[[ 108.609  201.369   49.454 -189.304    5.190  -68.108]
 [  12.904  193.947   68.673 -221.495   -1.537  -77.398]
 [ -17.916   13.542   -6.357  -99.262   -6.212  -82.407]
 [ -86.112   12.687   15.331  -52.137  -11.746 -153.752]
 [ -86.455   70.437  110.841 -128.730    9.338 -153.676]
 [  54.518   39.165  -52.211  -67.592  -61.269   39.069]
 [ -15.488  125.561   57.625 -153.103   29.925 -133.514]
 [  20.988  215.732  135.972 -222.558   26.306  -68.891]
 [ -76.952   89.184   27.253 -196.221  -18.100 -125.491]
 [ 137.188   89.527  -52.602  -96.099  -34.452   48.811]
 [   6.308   47.880  -28.733  -52.137  -33.024  -54.000]
 [ 102.186  215.732   53.022 -175.246   -5.765  -69.289]
 [ 132.028  182.035  -38.224 -122.964  -61.293   48.811]
 [   5.253  162.866  135.972 -187.459   29.925 -154.983]
 [ 137.188  198.596   72.434 -145.098  -11.169   37.598]
 [ 104.755  200.944   29.759 -189.861  -16.143   25.349]]
Counting starts at 0.
Give the entry directly above 13.542.
A: 193.947
Give the entry just left of -5.765.
A: -175.246
Give the top-right entry.
A: -68.108
The entry in row 0 and column 2 -> 49.454
Give the entry just right of -1.537.
A: -77.398
The entry in row 2 and column 0: -17.916
The top entry of the column that holds the smallest entry -> -189.304
The entry directly above -11.169: 29.925
Give the bottom-right entry.
A: 25.349
The entry directly below the smallest entry is -196.221
The entry in row 0 and column 1 is 201.369
The entry directly above the smallest entry is -153.103
The entry in the top-left corner -> 108.609
Give the entry just left of 47.880.
A: 6.308
The entry directly above -153.752 -> -82.407
The entry at row 1, column 0: 12.904
Give the entry just right of 29.759.
A: -189.861
The entry directly below 15.331 is 110.841
The bottom-left entry is 104.755
The entry directly below 72.434 -> 29.759
Give the entry directly below 68.673.
A: -6.357
Give the entry just right of -52.211.
A: -67.592
Give the entry just right of -28.733.
A: -52.137
Give the entry just right of the smallest entry.
A: 26.306
Give the entry in row 2 and column 1.
A: 13.542
Give the entry directly above 9.338.
A: -11.746
Give the entry directly below 89.527.
A: 47.880
The entry just right of -196.221: -18.100

[[ 171 -455  611 -464  535 -395 -629    0   20]
 [ 311    0 -221  609  627  587  241 -397 -379]
 [ 463 -402 -387  122 -385  -96 -457  440  424]
 [ -35   57  163  305  357  158  602 -581   92]
 [-238  196 -536   59 -184  171  288  107 -685]
 [-491  187  240  574  -62   78   35  447  -47]
 [  46  -17 -395 -307  643 -148  303 -163  565]
 [ 565 -506  213 -421 -661  482 -188 -296 -581]
 [   2 -423   13  -84 -200 -614  202 -590   77]
 [ 110 -583 -483  421  434  411  561  140  345]
 [ 520 -512 -415   81  645  401 -184 -164  393]
 [ 183  607  550 -443  519   38  -68 -161 -187]]
Counting starts at 0.
Find the entry directly above 202.
-188
Find the entry in the top-right corner.
20
Find the entry in row 2 and column 2.
-387
Find the entry in the top-left corner.
171
Find the entry directly above 574.
59
Find the entry at row 2, column 0.
463
Find the entry directly below 196.
187
The entry just left of the largest entry is 81
Find the entry just right of the largest entry.
401
The entry in row 0 and column 1 is -455
The entry just left of 305 is 163
Find the bottom-right entry.
-187
Find the entry in row 1 and column 0.
311
The entry in row 1 and column 1 is 0
Find the entry just right of 520.
-512
The entry at row 0, column 2 is 611
Find the top entry of the column that holds the largest entry.
535
The entry directly above the largest entry: 434
The entry directly below the largest entry: 519
The entry just right of 59 is -184
Find the entry just left of 401.
645
Find the entry just right of -512.
-415
Find the entry directly below 241.
-457
The entry directly below 158 -> 171
Find the entry directly below -506.
-423
Find the entry directly below 187.
-17
The bottom-left entry is 183

arr =
-6.83; 2.22; 6.49; 2.55; -6.96; 1.42; 6.75; 6.38; 2.04; 6.44; 6.00; 4.03; 6.82; 0.47; -5.40; 0.44
-6.84; -6.52; 6.97; -6.79; -6.96; -6.84; 7.10; -5.76; -6.70; -3.57; 6.83; -6.61; 6.67; 6.92; -6.57; 5.11
-6.82; -5.70; 6.65; -5.98; -6.92; -6.17; 6.80; 3.93; -5.65; 5.99; 6.87; -4.71; 6.84; 4.74; -6.81; 2.44
6.49; -6.69; -4.65; -6.97; 6.47; -6.75; -5.23; -6.84; -6.63; -6.80; 2.43; -7.09; -5.17; 6.47; -2.43; 6.46
6.48; 6.53; -6.90; 6.63; 6.67; 6.85; -6.78; 5.38; 6.91; 4.20; -6.62; 6.76; -7.00; -6.77; 6.88; -6.13
6.73; 6.85; -6.72; 6.76; 6.82; 6.68; -6.93; 3.63; 6.20; 0.43; -7.08; 6.13; -7.09; -6.41; 7.02; -5.00
-6.77; -5.69; 6.27; -5.90; -6.97; -6.48; 6.85; -3.71; -6.63; -2.71; 7.13; -5.67; 6.48; 6.67; -6.23; 6.54
0.65; 6.29; -5.74; 6.51; -2.75; 7.01; -5.15; 6.92; 6.92; 6.83; -6.94; 6.69; -5.08; -7.13; 5.99; -6.65
Counting starts at 0.
Give the entry in row 0 and column 2.
Answer: 6.49
Give the entry at row 0, column 0.
Answer: -6.83
Give the entry in the top-right corner.
Answer: 0.44
Give the top entry of the column that holds the smallest entry.
Answer: 0.47
Give the entry at row 1, column 0.
Answer: -6.84
The top entry of the column that holds the largest entry is 6.00
The entry directly above the largest entry: -7.08
The entry at row 0, column 1: 2.22
The entry just right of 6.97 is -6.79
The entry at row 2, column 2 is 6.65
Give the maximum.
Answer: 7.13
The bottom entry of the column that holds the smallest entry: -7.13
Give the entry in the bottom-left corner.
Answer: 0.65
The entry at row 1, column 2: 6.97
The entry in the bottom-right corner is -6.65
Give the entry just right of the smallest entry.
Answer: 5.99
The entry just left of the largest entry -> -2.71
The entry in row 2 and column 0 -> -6.82
The entry just right of -2.75 is 7.01
Give the bottom entry of the column that holds the largest entry.
Answer: -6.94
Give the entry just right of -3.57.
Answer: 6.83
Give the entry just left of 7.10.
Answer: -6.84
The entry just right of -6.90: 6.63
